[[5615 5045 3999 4119]
 [5582 8481 4918 2700]] 3999

[172 138 147 221 208  17 134] 147

[[371 169 400 577 690 901]
 [518 402 139 442 598 657]
 [677 775 833 987 597 599]] 400

[4826 2320 7643 5102 5976 4514 9748] 7643

[3208 1254 5566 8392 3126 5247] 5566

[11 33 56 75 53 54] 56

[254 207 198  33 105  96] 198
---
[-74.9  66.1   0.6  57.5 -49.0 -43.7 -12.7] Out: 57.5

[ 56.5 -12.4 -35.4 -18.4   7.0] Out: 7.0

[[-45.1  11.9 -57.4 -30.3  -7.3  -9.5   1.1]
 [  7.3 -11.7  -5.2 -16.8  -6.0  -0.9 -23.0]] Out: 7.3

[[-39.0  71.0  -5.7 -11.7 -33.5 -35.7  11.7]
 [  0.6   0.6   0.1  -0.7   1.6  -0.2  -0.6]
 [ -6.0 -41.8 -12.1 -68.2 -22.6 -37.0  60.0]] Out: 60.0

[[ 23.3 -10.3  23.8 -42.1]
 [-14.4  61.0   6.0 -42.4]
 [-39.9  71.0 -40.1 -17.6]] Out: 61.0

[ 21.0   9.6 -57.2  10.7 -21.3  -0.9  -0.4] Out: 10.7

[[ 13.2  16.9 -22.6   3.1 -69.5]
 [-10.4  19.0  23.3  15.5  24.2]] Out: 23.3

[  7.8 -57.9  12.2 -22.8 -20.2] Out: 7.8
---
[[ 38.1 -64.3  25.4 -16.9   8.8 -34.7]
 [ 33.9 -12.5  49.8 -49.7  44.6 -27.5]
 [ 23.8 -42.1   8.9 -16.1  10.5 -11.2]] gives -11.2

[[ 69.8  17.5  31.1  -3.8  10.2]
 [  8.9   4.3  21.3 -18.9   3.2]
 [-29.7 -25.6   2.6  15.7 -13.9]] gives -13.9

[[-38.6 -53.7  23.9  -6.0]
 [  6.9 -57.5  65.4 -38.2]
 [-60.8   0.1 -27.4  15.9]] gives 15.9

[[ 39.0  27.8 -38.9  66.4]
 [ -1.5 -56.4  26.7 -22.6]
 [ -2.8 -16.2 -34.2  57.8]] gives 57.8

[[ 58.9  62.2 -56.3  69.6 -67.5]
 [-56.5 -59.6 -63.8 -68.6  69.3]
 [ 72.0 -55.7  66.5 -16.3  38.0]] gives 38.0

[[ 28.3 -20.6  44.9  17.6  61.8]
 [  0.6  47.1  67.9 -34.8  69.8]
 [ 27.0 -27.2 -31.3  46.9 -36.8]] gives -36.8

[[ -6.1 -13.6  55.7 -12.7 -15.6 -12.4  -1.8]
 [-13.1  25.3 -32.9  27.9 -19.6  23.4  23.4]
 [-33.2  -3.2  37.7   6.8 -33.9  -3.0  13.8]] gives 13.8

[[ -0.1  -2.6  -0.9   1.2  -0.7]
 [ 49.8  -1.1  65.8 -23.5  75.4]
 [-36.4  11.1   0.9  45.2 -26.4]] gives -26.4

[[  4.6 -42.0 -33.0  23.4]
 [-48.3  16.9  39.0 -34.0]
 [-50.6  11.3  17.6 -55.8]] gives -55.8
---
37	11	43	18	90 -> 43
76	68	80	42	27	15	66 -> 27
-102	-541	952	-699 -> -541
919	-698	770	-522 -> -698
62	111	214	180	124 -> 214
9216	1184	6779	3872	6680 -> 6779
210	357	24	775 -> 357
---
[[-30.7, -40.9, -19.0, 42.1, -20.7, 28.5, -1.6],
 [-10.9, -19.7, -1.0, 75.8, -21.9, 66.5, -2.0]] out 66.5

[[-31.6, 19.1, -20.4, 5.1, 16.9, 7.2],
 [-39.4, 22.1, -12.7, -13.1, 70.3, -44.3]] out 70.3

[[-25.5, 12.7, 48.5, -23.1, 43.1, 68.4],
 [-61.5, 26.8, -67.6, 7.5, 44.1, 20.4]] out 44.1

[[-28.8, 14.6, 63.6, -27.1, 33.8],
 [36.1, 47.5, 27.7, 53.2, 1.9]] out 53.2

[[68.9, 5.6, -46.8, -53.7, 52.6, 52.1],
 [37.2, -31.6, -70.5, 48.1, 39.0, -26.5]] out 39.0

[[56.1, -58.5, -35.0, 28.5, 28.4, 50.7],
 [67.5, -43.2, -32.1, 72.6, 41.1, 55.4]] out 41.1

[[33.0, 74.0, 14.8, 20.1],
 [29.1, -32.1, -6.5, 9.3]] out -6.5

[[-64.0, -55.7, -67.7, 13.1, -44.5],
 [67.4, -40.1, -29.9, -27.5, 3.1]] out -27.5

[[-0.3, 52.9, 67.4, -43.6],
 [-35.5, 43.6, -72.6, -43.6]] out -72.6

[[-64.0, 30.1, 16.0, 14.8, -22.9],
 [8.2, -8.5, -8.0, -3.8, 2.6]] out -3.8
